Below is a small trained network, with its code and all its weights. Each question gives an input and a class and asks what happens when units are switched off, that is, made to give their printed mean instead of their output.

import numpy as np


def w(rows, s, z=0):
    codes = np.array(rows[::2]) - 128.0
    scale = np.full(codes.shape[1], s)
    scale[-1] = z or s
    return codes * scale


def norm(h):
    return h / np.sqrt((h * h).mean(-1, keepdims=True) + 1e-5)


def f(y):
    return np.maximum(y, 0)


def log_softmax(a):
    a = a - a.max(-1, keepdims=True)
    return a - np.log(np.exp(a).sum(-1, keepdims=True))


def net(x, mask):
    res = np.array(x, float).reshape(1, 8) / 4 @ E
    u = 0
    for l in range(2):
        y = f(norm(res) @ A[l][:, :-1].T + A[l][:, -1])
        res = res + np.where(mask[u : u + 8], y, B[l][:, -1]) @ B[l][:, :-1]
        u += 8
    return log_softmax(norm(res)[-1] @ U[:, :-1].T + U[:, -1])


A, B = {}, {}
E = w([
[187,166,173,124,136,201,182,64,151,135],'x0',
[71,155,138,123,76,56,170,41,87,111],'x1',
[94,118,210,40,125,147,77,160,135,104],'x2',
[69,12,155,144,144,156,110,76,163,238],'x3',
[125,126,129,128,129,128,136,128,128,125],'x4',
[130,128,131,130,123,129,123,129,128,127],'x5',
[161,89,54,103,114,162,42,56,136,75],'x6',
[136,96,168,163,207,135,102,97,22,104],'x7',
],0.011)
A[0] = w([
[92,153,200,5,134,131,94,134,161,119,14],'0.n0',
[137,121,86,94,123,140,85,94,149,104,40],'0.n1',
[94,150,171,109,83,89,142,61,118,109,23],'0.n2',
[125,149,102,68,44,120,154,144,238,163,18],'0.n3',
[125,114,200,75,128,133,92,122,105,99,74],'0.n4',
[115,133,143,85,76,82,141,76,105,137,2],'0.n5',
[117,76,140,136,171,132,119,103,119,163,122],'0.n6',
[166,157,167,74,121,197,167,82,141,146,42],'0.n7',
],0.014,0.0097)
B[0] = w([
[165,98,53,208,79,140,183,155,114,156,213],'0.n0',
[165,147,174,72,110,77,159,106,84,181,177],'0.n1',
[98,174,84,82,204,85,155,98,173,120,181],'0.n2',
[108,126,164,176,197,170,67,99,3,130,227],'0.n3',
[154,94,77,180,111,140,159,127,74,133,201],'0.n4',
[79,119,82,100,188,102,162,106,137,114,155],'0.n5',
[96,206,122,115,86,169,135,135,140,49,254],'0.n6',
[146,103,174,187,134,36,70,123,185,86,196],'0.n7',
],0.014,0.0063)
A[1] = w([
[150,192,146,103,153,99,150,146,76,34,169],'1.n0',
[224,84,139,107,197,220,60,246,185,159,33],'1.n1',
[147,146,65,180,115,129,192,100,134,155,117],'1.n2',
[104,110,92,115,130,64,59,161,118,183,69],'1.n3',
[57,79,96,115,98,59,73,206,95,112,1],'1.n4',
[168,94,64,50,93,126,45,57,143,74,94],'1.n5',
[87,157,220,128,129,83,189,220,123,187,17],'1.n6',
[39,28,158,135,124,170,137,69,174,191,65],'1.n7',
],0.012,0.0052)
B[1] = w([
[85,115,136,108,120,193,58,154,175,146,254],'1.n0',
[14,143,59,110,106,28,186,43,111,113,222],'1.n1',
[133,3,72,139,86,118,113,192,136,136,213],'1.n2',
[186,169,166,166,209,168,134,80,154,103,158],'1.n3',
[191,109,169,208,102,137,143,32,204,91,182],'1.n4',
[131,140,204,116,140,127,218,198,123,219,221],'1.n5',
[210,94,141,31,107,155,138,51,86,179,180],'1.n6',
[195,221,96,96,102,135,84,242,116,36,179],'1.n7',
],0.011,0.0092)
U = w([
[153,81,26,221,85,167,179,159,106,156,103],'0',
[36,171,69,92,173,54,194,84,108,100,94],'1',
[73,117,163,170,189,234,92,110,44,115,98],'2',
[159,207,124,44,52,162,94,249,169,29,92],'3',
[206,100,190,32,129,119,195,118,71,235,87],'4',
[196,102,207,219,146,94,124,51,238,58,63],'5',
[88,96,134,136,138,148,118,144,168,164,254],'6',
[102,97,128,129,128,148,124,132,167,157,244],'7',
],0.011)

Each question gives the input, the list of numbers given to net, and the class t.
The units are the neurons (one row each of A and B). Each row of codes is followed by its name. A weight is (code - 128) times the scale printed after its matrix; where a second scale follows, it is the last column's (A, B and U).
mask holds one flag per neuron, layer by layer. A switched-off neuron (its flag False) gives its mean, the last column of its row in B, instead of its output. The means were averaged over made-up inputs and are rounded, as every weight is.
A unit's drop is (log p(t) with every unit on - log p(t) with that unit switched off) / (log p(t) with every unit on - log p(t) with every unit switched off).
The circuit of an input: a set's keep is (log p(t) with only the set's units on - log p(t) with every unit switched off) / (log p(t) with every unit on - log p(t) with every unit switched off). Starting from the 12 units with the biggest drops (on a tie, the unit counted first), units are removed one at a time, each time the one whose removal leaves the highest keep (on an exact tie, the one counted first), for as long as the keep stays at least 0.8.
circuit, biggest first: the units of the circuit, biggest drop first
top k neurons: the k neurons with the biggest drops, biggest first
k most important neurons of layer l: the k neurons of layer l with the biggest drops, biggest first
input [5,-7,2,0,6,5,-8,-3], class 4: circuit, biggest first => (1.n6)
input [-5,-1,8,5,-4,-3,4,5], class 0: circuit, biggest first => (0.n4; 0.n0)
input [5,7,4,2,-6,5,7,-2], class 1: 3 most important neurons of layer 1 => (1.n6; 1.n4; 1.n0)
input [7,-4,-2,2,-2,3,-8,-5], class 4: 4 most important neurons of layer 1 => (1.n6; 1.n4; 1.n0; 1.n3)
input [7,-7,-2,-6,6,6,-5,4], class 1: 2 most important neurons of layer 1 => (1.n1; 1.n4)
input [-3,2,-5,0,2,-3,-4,7], class 2: circuit, biggest first => (0.n0; 1.n1)
input [-7,6,1,-8,4,3,1,8], class 2: circuit, biggest first => (1.n0; 1.n7)
input [-5,-6,2,-3,0,4,-7,-5], class 4: top 2 neurons => (1.n6; 0.n6)
input [5,-1,-6,0,-8,-1,8,-7], class 4: top 2 neurons => (0.n1; 1.n5)
input [6,4,0,-5,-8,-1,-2,7], class 6: circuit, biggest first => (1.n0; 0.n3; 1.n7)
input [-8,7,3,2,-8,0,8,4], class 4: circuit, biggest first => (1.n5; 0.n1)
input [4,-7,-6,0,0,-5,0,-8], class 2: top 2 neurons => (0.n3; 0.n0)
input [-3,6,0,5,-2,-4,3,1], class 1: top 2 neurons => (0.n2; 0.n5)
input [8,2,2,1,-1,6,-2,1], class 5: circuit, biggest first => (0.n7)
input [-2,6,-4,-7,2,-5,-4,6], class 3: circuit, biggest first => (1.n0; 1.n1)
input [1,8,-5,7,-5,5,-2,-6], class 1: 2 most important neurons of layer 0 => (0.n2; 0.n0)
input [5,-2,5,-1,-1,-4,5,5], class 0: top 3 neurons => (0.n4; 0.n0; 0.n3)
input [-6,3,-6,4,5,-1,-7,-6], class 4: top 4 neurons => (1.n6; 0.n0; 0.n4; 0.n7)
input [3,-4,-6,7,-3,7,3,-4], class 3: 2 most important neurons of layer 0 => (0.n0; 0.n4)
input [-7,-1,6,1,-3,-5,-6,3], class 5: circuit, biggest first => (1.n4)
input [7,6,8,-7,5,-8,3,2], class 0: circuit, biggest first => (0.n0; 0.n4)
input [-4,-3,1,8,7,6,1,6], class 3: top 2 neurons => (1.n7; 0.n3)
input [8,-2,-4,7,6,-8,-4,0], class 5: 2 most important neurons of layer 1 => (1.n0; 1.n5)
